Below is a small trained network, with its code and all its weights. Each question gives an input and a class and asks what happens when units are switched off, that is, made to give their printed mean instead of their output.

import numpy as np


def w(rows, s, z=0):
    codes = np.array(rows[::2]) - 128.0
    scale = np.full(codes.shape[1], s)
    scale[-1] = z or s
    return codes * scale


def f(y):
    return np.maximum(y, 0)


def log_softmax(a):
    a = a - a.max(-1, keepdims=True)
    return a - np.log(np.exp(a).sum(-1, keepdims=True))


def net(x, mask):
    res = np.array(x, float).reshape(1, 4) / 4 @ E
    y = f(res @ A[0][:, :-1].T + A[0][:, -1])
    res = res + np.where(mask, y, B[0][:, -1]) @ B[0][:, :-1]
    return log_softmax(res[-1] @ U[:, :-1].T + U[:, -1])


A, B = {}, {}
E = w([
[48,166,254],'x0',
[173,7,241],'x1',
[38,56,145],'x2',
[147,71,91],'x3',
],0.0075)
A[0] = w([
[48,141,105,204],'n0',
[9,144,117,137],'n1',
[112,32,178,223],'n2',
[153,153,166,69],'n3',
[203,157,22,208],'n4',
[137,185,192,100],'n5',
[112,195,152,252],'n6',
],0.012,0.0036)
B[0] = w([
[23,164,125,201],'n0',
[2,127,156,213],'n1',
[83,47,219,241],'n2',
[108,204,105,152],'n3',
[178,86,39,254],'n4',
[118,190,125,193],'n5',
[112,214,105,222],'n6',
],0.011,0.0088)
U = w([
[101,127,98,254],'0',
[162,163,149,68],'1',
[199,88,44,92],'2',
[73,149,155,24],'3',
[111,2,186,168],'4',
],0.014,0.005)

Each question gives the input, the list of numbers given to net, and the class t.
The units are the neurons (one row each of A and B). Each row of codes is followed by its name. A weight is (code - 128) times the scale printed after its matrix; where a second scale follows, it is the last column's (A, B and U).
mask holds one flag per neuron, in row order. A switched-off neuron (its flag False) gives its mean, the last column of its row in B, instead of its output. The means were averaged over made-up inputs and are rounded, as every weight is.
A unit's drop is (log p(t) with every unit on - log p(t) with that unit switched off) / (log p(t) with every unit on - log p(t) with every unit switched off).
The circuit of an input: a set's keep is (log p(t) with only the set's units on - log p(t) with every unit switched off) / (log p(t) with every unit on - log p(t) with every unit switched off). Starting from all 7 units, units are removed one at a time, each time the one whose removal leaves the highest keep (on an exact tie, the one counted first), for as long as the keep stays at least 0.8.
circuit, biggest first: the units of the circuit, biggest drop first
top k neurons: the k neurons with the biggest drops, biggest first
drop when u is switched off: that unit's drop, to one decimal
input [8,7,1,-8], class 3: circuit, biggest first => n5
input [5,1,-6,-5], class 1: circuit, biggest first => n1, n0
input [2,2,-3,-1], class 1: circuit, biggest first => n1, n0, n2
input [-2,-8,1,4], class 2: top 2 neurons => n4, n2
input [1,-3,-4,-2], class 2: top 4 neurons => n1, n2, n4, n0
input [-3,-7,5,8], class 2: top 4 neurons => n4, n2, n6, n5
input [3,1,-5,3], class 1: top 2 neurons => n1, n4
input [2,0,-5,-1], class 1: top 4 neurons => n1, n0, n4, n2
input [-2,4,-5,6], class 2: top 2 neurons => n1, n4
input [-3,-8,-3,-2], class 2: drop when n4 is switched off => 0.7
input [-2,-1,-5,-2], class 2: drop when n4 is switched off => 0.1
input [1,2,-4,1], class 1: drop when n2 is switched off => 0.4
